Here is a tiny trained network, its code and every weight. The questions are about switching its units off for an input and a class, where a switched-off unit gives its printed mean instead of its output.

import numpy as np


def w(rows, s, z=0):
    codes = np.array(rows[::2]) - 128.0
    scale = np.full(codes.shape[1], s)
    scale[-1] = z or s
    return codes * scale


def f(y):
    return y / 2 * (1 + np.tanh(0.7978845608 * (y + 0.044715 * y**3)))


def log_softmax(a):
    a = a - a.max(-1, keepdims=True)
    return a - np.log(np.exp(a).sum(-1, keepdims=True))


def net(x, mask):
    res = np.array(x, float).reshape(1, 7) / 4 @ E
    y = f(res @ A[0][:, :-1].T + A[0][:, -1])
    res = res + np.where(mask, y, B[0][:, -1]) @ B[0][:, :-1]
    return log_softmax(res[-1] @ U[:, :-1].T + U[:, -1])


A, B = {}, {}
E = w([
[171,169,154,175,77,139,133,255],'x0',
[196,101,105,181,97,52,195,90],'x1',
[117,132,122,125,126,124,143,134],'x2',
[170,127,40,42,45,183,126,121],'x3',
[99,108,215,63,28,72,101,108],'x4',
[129,129,125,124,132,120,123,132],'x5',
[130,129,120,121,133,114,114,136],'x6',
],0.0068)
A[0] = w([
[81,122,196,115,29,101,116,104,74],'neuron 1',
[166,132,58,67,75,163,127,124,57],'neuron 2',
[200,105,116,201,113,60,148,85,60],'neuron 3',
[107,148,191,175,188,61,107,127,80],'neuron 4',
[92,110,217,88,43,110,129,115,95],'neuron 5',
[61,134,147,72,174,205,74,213,94],'neuron 6',
[156,159,50,164,214,129,167,150,74],'neuron 7',
[51,166,142,100,156,230,44,160,59],'neuron 8',
[94,101,98,87,171,133,134,28,72],'neuron 9',
[114,125,209,180,191,77,107,123,60],'neuron 10',
[156,93,50,71,68,174,137,129,61],'neuron 11',
[92,160,219,175,198,86,117,123,72],'neuron 12',
[147,185,73,169,207,160,147,125,88],'neuron 13',
[245,94,85,136,93,71,188,81,93],'neuron 14',
[155,164,65,167,204,203,125,120,81],'neuron 15',
[65,65,87,114,161,125,119,42,45],'neuron 16',
[155,145,142,181,61,145,119,242,49],'neuron 17',
[153,152,130,189,69,118,112,234,89],'neuron 18',
[66,148,160,47,168,220,70,121,94],'neuron 19',
[104,127,202,84,56,89,102,113,96],'neuron 20',
[161,129,37,69,83,153,111,130,151],'neuron 21',
[162,74,86,202,76,78,109,85,2],'neuron 22',
[118,152,43,177,190,177,139,147,135],'neuron 23',
[87,66,88,100,173,122,112,34,43],'neuron 24',
[107,67,83,89,164,101,108,9,80],'neuron 25',
[154,156,49,104,52,156,104,102,26],'neuron 26',
[68,144,147,118,150,206,51,153,16],'neuron 27',
[174,125,76,36,20,202,112,119,112],'neuron 28',
[237,103,78,158,111,2,189,92,20],'neuron 29',
[145,167,70,170,185,168,152,124,63],'neuron 30',
[156,171,39,92,52,171,105,87,52],'neuron 31',
[108,86,104,102,181,118,100,39,11],'neuron 32',
[96,153,221,71,80,58,126,126,87],'neuron 33',
[191,168,181,125,91,131,138,250,88],'neuron 34',
[172,199,131,172,62,186,147,228,201],'neuron 35',
[141,126,83,158,208,192,170,150,69],'neuron 36',
[52,131,174,195,170,61,116,135,93],'neuron 37',
[80,177,152,76,169,186,64,160,49],'neuron 38',
],0.006,0.0043)
B[0] = w([
[205,77,72,49,99,151,43,159,178],'neuron 1',
[153,119,205,119,182,198,207,199,164],'neuron 2',
[82,136,143,174,75,114,161,142,148],'neuron 3',
[121,119,187,123,151,198,184,184,162],'neuron 4',
[194,67,77,38,101,128,34,131,193],'neuron 5',
[86,147,100,209,48,60,168,121,189],'neuron 6',
[164,61,94,72,55,148,81,149,169],'neuron 7',
[102,135,83,243,1,57,207,167,180],'neuron 8',
[177,243,123,114,183,111,77,106,165],'neuron 9',
[142,128,203,130,153,218,215,200,160],'neuron 10',
[147,131,214,150,203,213,200,212,171],'neuron 11',
[164,96,213,113,191,215,198,202,171],'neuron 12',
[202,44,112,47,91,119,59,167,166],'neuron 13',
[62,139,154,204,74,92,178,125,175],'neuron 14',
[178,70,110,52,88,138,79,143,173],'neuron 15',
[213,246,121,114,152,118,116,107,152],'neuron 16',
[158,239,120,81,178,101,75,66,176],'neuron 17',
[151,209,106,145,193,113,101,52,183],'neuron 18',
[69,157,100,219,77,93,176,115,192],'neuron 19',
[174,69,75,51,109,128,63,157,187],'neuron 20',
[77,93,196,137,190,187,195,196,204],'neuron 21',
[161,193,127,175,49,99,187,177,120],'neuron 22',
[169,36,86,63,116,105,46,147,190],'neuron 23',
[171,243,126,104,139,123,106,115,158],'neuron 24',
[147,250,108,137,164,105,79,84,184],'neuron 25',
[160,147,198,138,161,190,173,218,147],'neuron 26',
[161,174,133,185,23,79,174,183,141],'neuron 27',
[103,100,191,150,188,178,195,162,239],'neuron 28',
[71,143,100,217,11,50,191,156,166],'neuron 29',
[182,77,123,85,79,126,98,152,150],'neuron 30',
[146,125,193,138,183,194,181,174,171],'neuron 31',
[182,204,146,118,121,109,128,126,139],'neuron 32',
[200,43,84,69,111,118,72,169,186],'neuron 33',
[172,219,110,99,204,92,78,26,194],'neuron 34',
[92,170,101,120,215,112,89,41,253],'neuron 35',
[169,91,105,36,67,131,72,145,161],'neuron 36',
[142,101,190,118,188,241,212,212,171],'neuron 37',
[125,147,99,192,36,68,195,169,155],'neuron 38',
],0.0057,0.005)
U = w([
[127,116,202,126,180,191,189,181,97],'0',
[176,68,99,76,82,137,85,148,87],'1',
[142,245,123,118,176,125,117,81,78],'2',
[84,151,120,181,28,103,188,145,100],'3',
[85,102,128,127,154,142,141,110,254],'4',
],0.012,0.013)

Each question gives the input, the list of numbers given to net, and the class t.
The units are the neurons (one row each of A and B). Each row of codes is followed by its name. A weight is (code - 128) times the scale printed after its matrix; where a second scale follows, it is the last column's (A, B and U).
mask holds one flag per neuron, in row order. A switched-off neuron (its flag False) gives its mean, the last column of its row in B, instead of its output. The means were averaged over made-up inputs and are rounded, as every weight is.
A unit's drop is (log p(t) with every unit on - log p(t) with that unit switched off) / (log p(t) with every unit on - log p(t) with every unit switched off).
The circuit of an input: a set's keep is (log p(t) with only the set's units on - log p(t) with every unit switched off) / (log p(t) with every unit on - log p(t) with every unit switched off). Starting from the 12 units with the biggest drops (on a tie, the unit counted first), units are removed one at a time, each time the one whose removal leaves the highest keep (on an exact tie, the one counted first), for as long as the keep stays at least 0.8.
units of the circuit, in order: the units of the circuit, biggest drop first
unit that matters most: the unit with the biggest drop
k most important neurons: the k neurons with the biggest drops, biggest first
drop of u: that unit's drop, to one decimal
input [7,-7,-3,6,-1,7,-5], class 2: units of the circuit, in order => [neuron 35; neuron 34]
input [-8,8,0,3,-1,-8,1], class 2: unit that matters most => neuron 25
input [-1,0,6,6,-6,1,-3], class 0: units of the circuit, in order => [neuron 21; neuron 11]
input [2,5,5,2,-1,-4,-5], class 3: units of the circuit, in order => [neuron 29; neuron 14]
input [5,-6,-6,6,2,-3,2], class 0: 2 most important neurons => [neuron 28; neuron 21]
input [-7,-3,-5,1,6,4,0], class 2: 2 most important neurons => [neuron 25; neuron 9]
input [-7,6,-2,-4,3,-5,-6], class 2: units of the circuit, in order => [neuron 25; neuron 16]
input [-7,7,-5,7,-4,-3,6], class 0: units of the circuit, in order => [neuron 21; neuron 11; neuron 31]
input [-8,-3,5,-5,-7,2,-2], class 2: 2 most important neurons => [neuron 9; neuron 25]
input [-8,1,6,-8,-8,3,-4], class 0: 2 most important neurons => [neuron 37; neuron 12]
input [-5,-4,-4,-7,-4,-5,-8], class 0: 3 most important neurons => [neuron 12; neuron 37; neuron 10]
input [1,7,3,-5,-6,3,-8], class 3: 3 most important neurons => [neuron 29; neuron 3; neuron 14]
input [-4,4,2,6,6,4,-7], class 0: 2 most important neurons => [neuron 28; neuron 11]
input [6,1,-3,4,-5,-4,8], class 2: unit that matters most => neuron 35
input [-7,1,5,5,-3,4,-1], class 2: 2 most important neurons => [neuron 25; neuron 9]
input [3,6,4,1,-1,-6,-8], class 3: 2 most important neurons => [neuron 29; neuron 14]
input [0,-8,-1,0,7,-7,-4], class 3: drop of neuron 6 => 0.3
input [-6,8,6,-2,2,-6,-1], class 3: drop of neuron 29 => 0.3
input [8,-7,0,3,-8,8,-4], class 1: drop of neuron 7 => 0.2
input [-8,-3,-7,4,7,-7,-6], class 2: unit that matters most => neuron 25
